Below are the code and all the weights of a small trained network. Each question names an input and a class and asks about switching units off, where a switched-off unit gives its printed mean instead of its output.

import numpy as np


def w(rows, s, z=0):
    codes = np.array(rows[::2]) - 128.0
    scale = np.full(codes.shape[1], s)
    scale[-1] = z or s
    return codes * scale


def f(y):
    return np.maximum(y, 0)


def log_softmax(a):
    a = a - a.max(-1, keepdims=True)
    return a - np.log(np.exp(a).sum(-1, keepdims=True))


def net(x, mask):
    res = np.array(x, float).reshape(1, 6) / 4 @ E
    y = f(res @ A[0][:, :-1].T + A[0][:, -1])
    res = res + np.where(mask, y, B[0][:, -1]) @ B[0][:, :-1]
    return log_softmax(res[-1] @ U[:, :-1].T + U[:, -1])


A, B = {}, {}
E = w([
[127,126,128,126,127,130],'x0',
[128,129,126,129,127,127],'x1',
[127,128,128,129,128,128],'x2',
[143,206,120,165,86,255],'x3',
[191,73,105,246,64,98],'x4',
[39,83,26,105,82,156],'x5',
],0.0096)
A[0] = w([
[151,64,113,151,130,72,155],'N1',
[109,190,140,88,131,184,159],'N2',
[101,128,142,79,162,101,169],'N3',
[104,139,140,91,159,124,176],'N4',
[164,151,196,144,155,116,241],'N5',
[101,116,141,83,170,98,174],'N6',
[115,183,136,97,138,176,168],'N7',
[106,105,141,92,161,97,165],'N8',
[107,141,112,118,112,165,175],'N9',
[160,148,113,191,77,173,92],'N10',
[101,117,142,89,165,98,168],'N11',
[55,89,9,114,85,146,204],'N12',
[139,123,120,152,100,142,149],'N13',
[161,145,173,136,146,117,219],'N14',
[162,118,113,189,87,143,108],'N15',
[148,69,112,152,120,61,157],'N16',
[168,153,209,141,153,119,253],'N17',
[168,150,200,138,152,117,244],'N18',
],0.012,0.0048)
B[0] = w([
[111,76,185,193,111,40,180],'N1',
[84,142,154,181,215,200,197],'N2',
[164,161,76,80,100,130,184],'N3',
[145,170,92,109,133,159,177],'N4',
[173,169,143,146,115,128,196],'N5',
[173,154,79,74,89,114,186],'N6',
[102,181,157,172,202,193,189],'N7',
[155,128,84,78,73,99,177],'N8',
[88,116,108,125,163,158,174],'N9',
[170,170,41,36,87,120,183],'N10',
[170,148,76,71,80,115,180],'N11',
[37,2,96,88,160,115,255],'N12',
[127,106,102,83,121,108,156],'N13',
[196,169,151,146,102,109,179],'N14',
[160,112,98,73,81,73,176],'N15',
[112,73,180,173,121,63,183],'N16',
[200,216,150,149,116,135,204],'N17',
[206,208,155,156,106,134,198],'N18',
],0.0086,0.015)
U = w([
[202,190,92,86,61,119,166],'0',
[104,93,33,30,99,127,255],'1',
[157,110,254,238,90,80,34],'2',
[58,27,185,171,127,82,8],'3',
[134,185,214,218,208,199,119],'4',
[11,109,133,163,221,197,93],'5',
],0.0069,0.00083)

Each question gives the input, the list of numbers given to net, and the class t.
The units are the neurons (one row each of A and B). Each row of codes is followed by its name. A weight is (code - 128) times the scale printed after its matrix; where a second scale follows, it is the last column's (A, B and U).
mask holds one flag per neuron, in row order. A switched-off neuron (its flag False) gives its mean, the last column of its row in B, instead of its output. The means were averaged over made-up inputs and are rounded, as every weight is.
A unit's drop is (log p(t) with every unit on - log p(t) with that unit switched off) / (log p(t) with every unit on - log p(t) with every unit switched off).
The circuit of an input: a set's keep is (log p(t) with only the set's units on - log p(t) with every unit switched off) / (log p(t) with every unit on - log p(t) with every unit switched off). Starting from the 12 units with the biggest drops (on a tie, the unit counted first), units are removed one at a time, each time the one whose removal leaves the highest keep (on an exact tie, the one counted first), for as long as the keep stays at least 0.8.
circuit, biggest first: the units of the circuit, biggest drop first
top k neurons: the k neurons with the biggest drops, biggest first
drop when u is switched off: that unit's drop, to one decimal
input [1,-4,6,-6,1,7], class 3: circuit, biggest first	[N1; N16]
input [-7,-4,-7,2,-7,-4], class 4: circuit, biggest first	[N2]
input [-7,-7,-8,1,-7,7], class 5: circuit, biggest first	[N2; N7]
input [-2,4,5,7,2,2], class 1: top 2 neurons	[N10; N15]
input [8,7,-3,-8,2,-2], class 2: circuit, biggest first	[N1; N12]
input [-7,8,6,-8,2,-1], class 2: top 4 neurons	[N1; N16; N12; N10]
input [1,-6,-1,1,-2,-3], class 4: top 2 neurons	[N10; N15]
input [3,2,4,-6,1,-3], class 2: top 3 neurons	[N1; N16; N10]
input [2,-1,-8,0,1,3], class 3: drop when N10 is switched off	0.2
input [-7,-2,-5,0,7,7], class 3: drop when N3 is switched off	0.1
input [6,4,-7,1,-3,-6], class 4: drop when N10 is switched off	0.3
